Below is a small trained network, with its code and all its weights. Each question gives an input and a class and asks what happens when units are switched off, that is, made to give their printed mean instead of their output.

import numpy as np


def w(rows, s, z=0):
    codes = np.array(rows[::2]) - 128.0
    scale = np.full(codes.shape[1], s)
    scale[-1] = z or s
    return codes * scale


def norm(h):
    return h / np.sqrt((h * h).mean(-1, keepdims=True) + 1e-5)


def f(y):
    return y / 2 * (1 + np.tanh(0.7978845608 * (y + 0.044715 * y**3)))


def log_softmax(a):
    a = a - a.max(-1, keepdims=True)
    return a - np.log(np.exp(a).sum(-1, keepdims=True))


def net(x, mask):
    res = np.array(x, float).reshape(1, 6) / 4 @ E
    u = 0
    for l in range(2):
        y = f(norm(res) @ A[l][:, :-1].T + A[l][:, -1])
        res = res + np.where(mask[u : u + 7], y, B[l][:, -1]) @ B[l][:, :-1]
        u += 7
    return log_softmax(norm(res)[-1] @ U[:, :-1].T + U[:, -1])


A, B = {}, {}
E = w([
[115,127,120,133,133,114,132],'x0',
[102,123,133,146,125,100,120],'x1',
[122,128,161,140,116,131,99],'x2',
[8,49,195,1,146,164,227],'x3',
[58,130,67,86,17,93,146],'x4',
[95,244,96,233,117,249,125],'x5',
],0.0054)
A[0] = w([
[103,114,70,90,31,103,89,171],'0.n1',
[97,119,138,98,56,183,67,151],'0.n2',
[100,127,78,95,111,49,111,204],'0.n3',
[43,108,165,142,154,189,129,151],'0.n4',
[255,32,103,168,71,43,78,32],'0.n5',
[165,162,182,60,129,134,127,254],'0.n6',
[114,128,114,87,145,131,69,16],'0.n7',
],0.0066,0.001)
B[0] = w([
[65,189,20,36,53,140,121,213],'0.n1',
[128,135,61,151,91,102,187,162],'0.n2',
[129,123,166,158,135,171,169,190],'0.n3',
[139,37,71,129,130,99,165,202],'0.n4',
[152,64,70,159,72,186,255,252],'0.n5',
[125,112,74,146,133,43,191,161],'0.n6',
[96,71,154,61,72,124,133,117],'0.n7',
],0.0066,0.004)
A[1] = w([
[92,66,199,35,131,145,139,71],'1.n1',
[157,76,149,161,84,108,37,59],'1.n2',
[47,123,178,154,116,216,184,58],'1.n3',
[173,128,134,234,125,136,149,150],'1.n4',
[121,149,150,1,160,34,94,147],'1.n5',
[105,215,58,168,67,159,114,149],'1.n6',
[124,97,176,139,175,62,164,2],'1.n7',
],0.0075,0.0009)
B[1] = w([
[152,179,172,162,112,139,32,204],'1.n1',
[119,100,124,97,113,127,189,120],'1.n2',
[254,89,69,145,105,63,248,181],'1.n3',
[23,120,186,54,218,142,222,209],'1.n4',
[53,204,218,80,88,63,44,169],'1.n5',
[156,124,141,123,119,106,31,255],'1.n6',
[209,119,94,77,212,157,86,157],'1.n7',
],0.0069,0.0056)
U = w([
[181,55,142,160,194,156,210,177],'0',
[126,127,41,128,38,124,177,164],'1',
[103,221,177,197,207,187,97,150],'2',
[122,207,88,171,82,150,9,120],'3',
[167,117,192,67,185,80,41,131],'4',
[38,147,185,55,60,86,114,5],'5',
],0.012,0.0024)

Each question gives the input, the list of numbers given to net, and the class t.
The units are the neurons (one row each of A and B). Each row of codes is followed by its name. A weight is (code - 128) times the scale printed after its matrix; where a second scale follows, it is the last column's (A, B and U).
mask holds one flag per neuron, layer by layer. A switched-off neuron (its flag False) gives its mean, the last column of its row in B, instead of its output. The means were averaged over made-up inputs and are rounded, as every weight is.
A unit's drop is (log p(t) with every unit on - log p(t) with that unit switched off) / (log p(t) with every unit on - log p(t) with every unit switched off).
The circuit of an input: a set's keep is (log p(t) with only the set's units on - log p(t) with every unit switched off) / (log p(t) with every unit on - log p(t) with every unit switched off). Starting from the 12 units with the biggest drops (on a tie, the unit counted first), units are removed one at a time, each time the one whose removal leaves the highest keep (on an exact tie, the one counted first), for as long as the keep stays at least 0.8.
units of the circuit, in order: the units of the circuit, biggest drop first
unit that matters most: the unit with the biggest drop
top k neurons: the k neurons with the biggest drops, biggest first
k most important neurons of layer l: the k neurons of layer l with the biggest drops, biggest first
drop of u: that unit's drop, to one decimal
input [6,-5,-8,1,-7,7], class 0: units of the circuit, in order -> (1.n3)
input [-1,-6,-3,5,0,-3], class 4: units of the circuit, in order -> (1.n1 0.n5)
input [-1,-4,-4,-6,-4,-1], class 0: units of the circuit, in order -> (0.n5 1.n4)
input [2,-3,5,-4,2,-1], class 1: top 2 neurons -> (0.n5 0.n1)
input [-4,-8,-7,7,-3,0], class 4: top 2 neurons -> (0.n5 1.n1)
input [7,-1,-1,1,-7,0], class 4: top 2 neurons -> (0.n5 0.n3)
input [-6,-2,4,1,-6,5], class 0: 2 most important neurons of layer 1 -> (1.n3 1.n1)
input [1,2,-2,1,-2,5], class 0: top 2 neurons -> (1.n3 0.n1)
input [4,4,1,8,-2,-3], class 4: 3 most important neurons of layer 1 -> (1.n7 1.n1 1.n4)
input [1,5,-2,1,-6,8], class 0: 4 most important neurons of layer 1 -> (1.n3 1.n1 1.n5 1.n4)
input [-3,-6,-7,-4,0,5], class 2: top 2 neurons -> (0.n1 1.n4)
input [4,-4,6,-8,-1,-4], class 0: top 2 neurons -> (1.n4 0.n1)
input [4,8,4,-4,-1,2], class 2: 2 most important neurons of layer 0 -> (0.n1 0.n4)
input [8,7,3,8,-3,-3], class 4: unit that matters most -> 1.n7
input [-8,7,6,2,-5,5], class 0: drop of 0.n6 -> 0.0
input [2,1,-1,-4,-6,-5], class 0: drop of 0.n5 -> 0.2
input [-4,-2,1,-4,-6,-2], class 0: drop of 0.n5 -> 0.1
input [6,-4,6,7,3,5], class 1: drop of 1.n4 -> 0.2
